Below is a small trained network, with its code and all its weights. Each question gives an input and a target symbol and asks what happens when units are switched off, that is, made to give their printed mean instead of their output.

import numpy as np


def w(rows, s, z=0):
    codes = np.array(rows[::2]) - 128.0
    scale = np.full(codes.shape[1], s)
    scale[-1] = z or s
    return codes * scale


def norm(h):
    return h / np.sqrt((h * h).mean(-1, keepdims=True) + 1e-5)


def f(y):
    return y / 2 * (1 + np.tanh(0.7978845608 * (y + 0.044715 * y**3)))


def softmax(a):
    e = np.exp(a - a.max(-1, keepdims=True))
    return e / e.sum(-1, keepdims=True)


def log_softmax(a):
    a = a - a.max(-1, keepdims=True)
    return a - np.log(np.exp(a).sum(-1, keepdims=True))


def net(x, mask):
    ids = ['γεζηλμφψω'.index(c) for c in x.split()]
    T = len(ids)
    res = E[ids] + P[:T]
    u = 0
    for l in range(3):
        r = norm(res)
        for j in range(2):
            rows = slice(3 * j, 3 * j + 3)
            q, k, v = (r @ M[l][rows].T for M in (Q, K, V))
            z = softmax(np.where(np.tri(T) > 0, q @ k.T / 3**0.5, -1e9)) @ v
            o = O[l][rows]
            res = res + np.where(mask[u + j], z, o[:, -1]) @ o[:, :-1]
        u += 2
        y = f(norm(res) @ A[l][:, :-1].T + A[l][:, -1])
        res = res + np.where(mask[u : u + 4], y, B[l][:, -1]) @ B[l][:, :-1]
        u += 4
    return log_softmax(norm(res)[-1] @ U[:, :-1].T + U[:, -1])


Q, K, V, O, A, B = {}, {}, {}, {}, {}, {}
E = w([
[36,201,59],'γ',
[218,68,151],'ε',
[83,56,172],'ζ',
[146,136,74],'η',
[108,203,177],'λ',
[164,96,64],'μ',
[109,100,75],'φ',
[131,175,9],'ψ',
[141,73,185],'ω',
],0.014)
P = w([
[166,133,254],'0',
[148,94,133],'1',
[139,115,145],'2',
[128,119,149],'3',
[122,128,168],'4',
[115,119,164],'5',
[116,124,164],'6',
],0.0048)
Q[0] = w([
[187,208,106],'L0H1',
[146,99,218],'L0H1',
[149,198,93],'L0H1',
[213,213,206],'L0H2',
[71,5,131],'L0H2',
[114,32,254],'L0H2',
],0.0058)
K[0] = w([
[153,89,115],'L0H1',
[129,115,92],'L0H1',
[160,124,115],'L0H1',
[114,131,85],'L0H2',
[68,145,246],'L0H2',
[142,116,202],'L0H2',
],0.011)
V[0] = w([
[181,134,106],'L0H1',
[229,83,255],'L0H1',
[139,215,131],'L0H1',
[156,172,103],'L0H2',
[111,105,31],'L0H2',
[187,142,55],'L0H2',
],0.0065)
O[0] = w([
[88,14,123,176],'L0H1',
[2,113,162,93],'L0H1',
[193,114,118,131],'L0H1',
[135,74,87,172],'L0H2',
[99,136,190,237],'L0H2',
[80,89,110,251],'L0H2',
],0.0053,0.0014)
A[0] = w([
[191,108,255,63],'L0N1',
[100,202,209,239],'L0N2',
[67,1,117,5],'L0N3',
[118,47,41,168],'L0N4',
],0.0056,0.0018)
B[0] = w([
[96,41,73,178],'L0N1',
[255,142,146,201],'L0N2',
[186,144,163,174],'L0N3',
[141,219,79,254],'L0N4',
],0.0061,0.0026)
Q[1] = w([
[198,98,118],'L1H1',
[156,118,29],'L1H1',
[249,254,142],'L1H1',
[64,142,215],'L1H2',
[165,134,250],'L1H2',
[177,102,129],'L1H2',
],0.005)
K[1] = w([
[74,208,118],'L1H1',
[2,75,107],'L1H1',
[104,93,51],'L1H1',
[157,64,18],'L1H2',
[29,166,93],'L1H2',
[89,117,135],'L1H2',
],0.0067)
V[1] = w([
[3,122,150],'L1H1',
[54,43,160],'L1H1',
[168,119,162],'L1H1',
[132,180,198],'L1H2',
[79,69,73],'L1H2',
[172,222,149],'L1H2',
],0.0057)
O[1] = w([
[160,56,143,9],'L1H1',
[253,62,82,4],'L1H1',
[143,185,39,113],'L1H1',
[106,71,142,105],'L1H2',
[194,137,53,98],'L1H2',
[41,107,194,179],'L1H2',
],0.0045,0.0015)
A[1] = w([
[137,211,161,182],'L1N1',
[161,188,236,62],'L1N2',
[160,3,180,137],'L1N3',
[91,195,61,252],'L1N4',
],0.0067,0.0038)
B[1] = w([
[172,41,64,171],'L1N1',
[186,150,70,137],'L1N2',
[110,254,184,173],'L1N3',
[115,44,114,254],'L1N4',
],0.0064,0.0062)
Q[2] = w([
[176,225,73],'L2H1',
[65,254,153],'L2H1',
[201,183,63],'L2H1',
[99,20,174],'L2H2',
[207,133,213],'L2H2',
[156,59,75],'L2H2',
],0.0071)
K[2] = w([
[153,202,223],'L2H1',
[101,203,151],'L2H1',
[252,130,146],'L2H1',
[128,120,195],'L2H2',
[113,142,134],'L2H2',
[125,104,155],'L2H2',
],0.012)
V[2] = w([
[140,110,162],'L2H1',
[128,172,139],'L2H1',
[217,244,131],'L2H1',
[159,22,173],'L2H2',
[198,72,160],'L2H2',
[26,89,219],'L2H2',
],0.011)
O[2] = w([
[143,107,109,102],'L2H1',
[102,100,188,75],'L2H1',
[107,5,169,5],'L2H1',
[185,166,90,156],'L2H2',
[214,140,103,127],'L2H2',
[135,255,133,114],'L2H2',
],0.0085,0.002)
A[2] = w([
[103,153,144,152],'L2N1',
[163,64,141,204],'L2N2',
[148,178,85,97],'L2N3',
[254,194,153,3],'L2N4',
],0.009,0.0036)
B[2] = w([
[172,171,185,165],'L2N1',
[141,250,253,250],'L2N2',
[33,110,186,228],'L2N3',
[219,184,100,205],'L2N4',
],0.0053,0.002)
U = w([
[173,145,129,165],'γ',
[193,115,76,51],'ε',
[3,127,141,99],'ζ',
[125,188,152,38],'η',
[134,139,95,255],'λ',
[152,66,141,196],'μ',
[86,188,167,102],'φ',
[147,151,92,167],'ψ',
[80,69,107,57],'ω',
],0.019,0.0027)

Each question gives the input, a string of symbols that net reads in full, and the target symbol t.
The units are the heads (3 rows each of Q, K, V and O) and the neurons (one row each of A and B). Each row of codes is followed by its name. A weight is (code - 128) times the scale printed after its matrix; where a second scale follows, it is the last column's (O, A, B and U).
mask holds one flag per unit, layer by layer, with each layer's heads first. A switched-off unit (its flag False) gives its mean, the last column of its rows in O or B, instead of its output. The means were averaged over made-up inputs and are rounded, as every weight is.
A unit's drop is (log p(t) with every unit on - log p(t) with that unit switched off) / (log p(t) with every unit on - log p(t) with every unit switched off).
The circuit of an input: a set's keep is (log p(t) with only the set's units on - log p(t) with every unit switched off) / (log p(t) with every unit on - log p(t) with every unit switched off). Starting from the 12 units with the biggest drops (on a tie, the unit counted first), units are removed one at a time, each time the one whose removal leaves the highest keep (on an exact tie, the one counted first), for as long as the keep stays at least 0.8.
circuit, biggest first: the units of the circuit, biggest drop first
k most important neurons: the k neurons with the biggest drops, biggest first
k most important neurons of layer l: the k neurons of layer l with the biggest drops, biggest first
drop of u: that unit's drop, to one decimal
input γ γ η η, target ζ: circuit, biggest first -> [L2H2]
input μ ε η μ, target μ: circuit, biggest first -> [L1N4, L2H1, L1N1]
input γ ζ μ γ ζ, target φ: 2 most important neurons -> [L0N4, L1N3]
input λ ε ε, target φ: circuit, biggest first -> [L1N3, L0H1]
input ψ η λ ε η, target ω: 2 most important neurons of layer 0 -> [L0N2, L0N4]
input φ γ μ λ, target μ: 3 most important neurons -> [L1N2, L0N2, L1N4]
input ζ μ ε ω μ ζ, target φ: 2 most important neurons of layer 1 -> [L1N3, L1N1]
input μ ζ η μ, target μ: 2 most important neurons of layer 2 -> [L2N4, L2N2]
input ε ζ γ μ ζ φ, target ε: 3 most important neurons -> [L0N1, L1N3, L1N4]
input η ζ η ω, target η: 3 most important neurons of layer 0 -> [L0N4, L0N1, L0N3]
input λ ζ γ λ ψ ω, target φ: 2 most important neurons of layer 0 -> [L0N2, L0N1]
input η μ λ φ μ μ ζ, target η: 2 most important neurons -> [L0N4, L0N1]
input γ ψ η η ψ ψ, target ζ: 3 most important neurons of layer 0 -> [L0N2, L0N1, L0N4]
input γ λ ψ λ λ ω, target ζ: 2 most important neurons of layer 0 -> [L0N2, L0N1]
input ε γ φ φ, target ε: 2 most important neurons -> [L0N1, L1N3]
input ψ ε ψ ψ, target ω: most important neuron -> [L1N3]
input μ μ μ ψ μ ω η, target μ: 2 most important neurons of layer 0 -> [L0N2, L0N3]
input γ λ φ, target ζ: 2 most important neurons -> [L0N2, L1N2]
input γ γ λ ψ η ω η, target ζ: drop of L0H1 -> 0.5
input γ φ ε λ, target ζ: drop of L1N2 -> -0.2
input γ ε ε, target ζ: most important neuron -> [L1N3]
input λ φ γ η φ ζ ω, target η: drop of L0N4 -> 0.2
